Here is a tiny trained network, its code and every weight. The questions are about switching its units off for an input and a target symbol, where a switched-off unit gives its printed mean instead of its output.

import numpy as np


def w(rows, s, z=0):
    codes = np.array(rows[::2]) - 128.0
    scale = np.full(codes.shape[1], s)
    scale[-1] = z or s
    return codes * scale


def f(y):
    return np.maximum(y, 0)


def softmax(a):
    e = np.exp(a - a.max(-1, keepdims=True))
    return e / e.sum(-1, keepdims=True)


def log_softmax(a):
    a = a - a.max(-1, keepdims=True)
    return a - np.log(np.exp(a).sum(-1, keepdims=True))


def net(x, mask):
    ids = ['ΓΠΦΨαβεθμ'.index(c) for c in x.split()]
    T = len(ids)
    res = E[ids] + P[:T]
    r = res
    for j in range(3):
        rows = slice(3 * j, 3 * j + 3)
        q, k, v = (r @ M[0][rows].T for M in (Q, K, V))
        z = softmax(np.where(np.tri(T) > 0, q @ k.T / 3**0.5, -1e9)) @ v
        o = O[0][rows]
        res = res + np.where(mask[j], z, o[:, -1]) @ o[:, :-1]
    y = f(res @ A[0][:, :-1].T + A[0][:, -1])
    res = res + np.where(mask[3:7], y, B[0][:, -1]) @ B[0][:, :-1]
    return log_softmax(res[-1] @ U[:, :-1].T + U[:, -1])


Q, K, V, O, A, B = {}, {}, {}, {}, {}, {}
E = w([
[170,214,54,132],'Γ',
[178,222,110,92],'Π',
[215,31,131,166],'Φ',
[165,123,49,123],'Ψ',
[200,7,135,102],'α',
[209,46,176,76],'β',
[158,172,51,66],'ε',
[237,38,209,174],'θ',
[207,91,113,207],'μ',
],0.017)
P = w([
[209,88,52,137],'0',
[186,195,184,96],'1',
[38,81,166,139],'2',
[192,191,185,98],'3',
[46,82,100,132],'4',
[195,188,182,99],'5',
[48,77,67,122],'6',
[197,184,181,104],'7',
[250,116,5,128],'8',
],0.014)
Q[0] = w([
[252,162,113,146],'h1',
[154,133,63,82],'h1',
[178,111,144,93],'h1',
[248,148,127,74],'h2',
[65,84,135,92],'h2',
[211,108,80,126],'h2',
[117,89,79,73],'h3',
[54,126,160,128],'h3',
[114,104,155,207],'h3',
],0.016)
K[0] = w([
[225,129,47,128],'h1',
[138,151,75,125],'h1',
[209,91,127,120],'h1',
[251,114,100,71],'h2',
[84,93,148,73],'h2',
[181,122,55,159],'h2',
[72,88,98,114],'h3',
[51,149,222,94],'h3',
[106,77,165,205],'h3',
],0.016)
V[0] = w([
[58,209,90,7],'h1',
[139,78,211,148],'h1',
[103,101,46,177],'h1',
[211,138,154,31],'h2',
[145,50,127,54],'h2',
[8,68,76,37],'h2',
[146,162,222,98],'h3',
[220,118,126,236],'h3',
[148,227,109,72],'h3',
],0.012)
O[0] = w([
[68,159,197,36,12],'h1',
[180,26,104,165,98],'h1',
[181,248,156,165,184],'h1',
[141,8,142,29,210],'h2',
[166,66,34,90,205],'h2',
[223,254,57,100,45],'h2',
[122,57,144,82,51],'h3',
[47,204,54,122,252],'h3',
[133,116,209,114,125],'h3',
],0.0087,0.014)
A[0] = w([
[35,210,112,179,65],'n1',
[209,120,188,161,151],'n2',
[93,2,94,133,252],'n3',
[133,170,119,123,108],'n4',
],0.009,0.0027)
B[0] = w([
[184,56,211,169,174],'n1',
[78,164,6,215,138],'n2',
[105,161,188,91,254],'n3',
[139,106,104,166,150],'n4',
],0.011,0.027)
U = w([
[95,156,217,176,141],'Γ',
[28,152,165,57,164],'Π',
[13,116,2,166,254],'Φ',
[202,242,91,166,130],'Ψ',
[229,85,29,59,64],'α',
[223,46,170,57,76],'β',
[162,246,117,25,123],'ε',
[33,14,125,153,133],'θ',
[73,87,123,238,72],'μ',
],0.0071,0.0073)

Each question gives the input, a string of symbols that net reads in full, and the target symbol t.
The units are the heads (3 rows each of Q, K, V and O) and the neurons (one row each of A and B). Each row of codes is followed by its name. A weight is (code - 128) times the scale printed after its matrix; where a second scale follows, it is the last column's (O, A, B and U).
mask holds one flag per unit, heads first, then neurons. A switched-off unit (its flag False) gives its mean, the last column of its rows in O or B, instead of its output. The means were averaged over made-up inputs and are rounded, as every weight is.
A unit's drop is (log p(t) with every unit on - log p(t) with that unit switched off) / (log p(t) with every unit on - log p(t) with every unit switched off).
The circuit of an input: a set's keep is (log p(t) with only the set's units on - log p(t) with every unit switched off) / (log p(t) with every unit on - log p(t) with every unit switched off). Starting from all 7 units, units are removed one at a time, each time the one whose removal leaves the highest keep (on an exact tie, the one counted first), for as long as the keep stays at least 0.8.
circuit, biggest first: the units of the circuit, biggest drop first
most important unit: the unit with the biggest drop
top k neurons: the k neurons with the biggest drops, biggest first
heads that matter: for each layer, one digit per head in row order, 1 if its drop is at least 0.15 and else 0, layers parted by /
input Π ε Π α μ Π θ Ψ, target Π: heads that matter : 110
input Φ Ψ Ψ Ψ μ α Ψ ε, target Φ: most important unit : n2
input Γ ε Φ Π, target Γ: circuit, biggest first : [h2 n1]
input Φ Π μ, target μ: circuit, biggest first : [h2 n1 n3]
input ε α α Φ, target ε: circuit, biggest first : [h1 h2]
input α β Φ β, target α: heads that matter : 010
input Γ Φ Π α Ψ β Γ β, target Γ: top 2 neurons : [n3 n1]
input α α Ψ Ψ θ θ, target α: circuit, biggest first : [h2 h3]
input Ψ Ψ α Φ Γ μ, target Ψ: circuit, biggest first : [h1 n3]
input Φ θ Γ Φ θ Γ Γ β, target Φ: circuit, biggest first : [h1 n2]
input μ α α Φ, target μ: circuit, biggest first : [h2 h1]
input Ψ Ψ Ψ Φ Γ β, target Ψ: circuit, biggest first : [n3 h1 h3]
input α Ψ β Γ α α Γ ε, target α: top 2 neurons : [n2 n1]
input Π Φ α α Φ, target Φ: heads that matter : 011
input Φ α Ψ α β Φ ε Γ, target Φ: heads that matter : 000
input Φ Ψ α β θ μ α α, target Φ: heads that matter : 000
input α β Π Γ, target α: heads that matter : 010
input Γ Γ α θ Φ Π Ψ Φ, target Γ: most important unit : h1
input Γ α α Ψ μ Ψ, target Γ: circuit, biggest first : [h2 h1 n1]
input α Ψ α Ψ ε α α Ψ, target α: circuit, biggest first : [h2]
input ε Ψ β Ψ Ψ Π Φ β θ, target θ: heads that matter : 110
input α α Ψ β Ψ ε Φ, target Φ: heads that matter : 110
input Ψ Ψ θ Ψ β, target β: top 2 neurons : [n3 n4]
input α Π α Ψ Φ Γ ε Φ, target α: circuit, biggest first : [h2 h3]
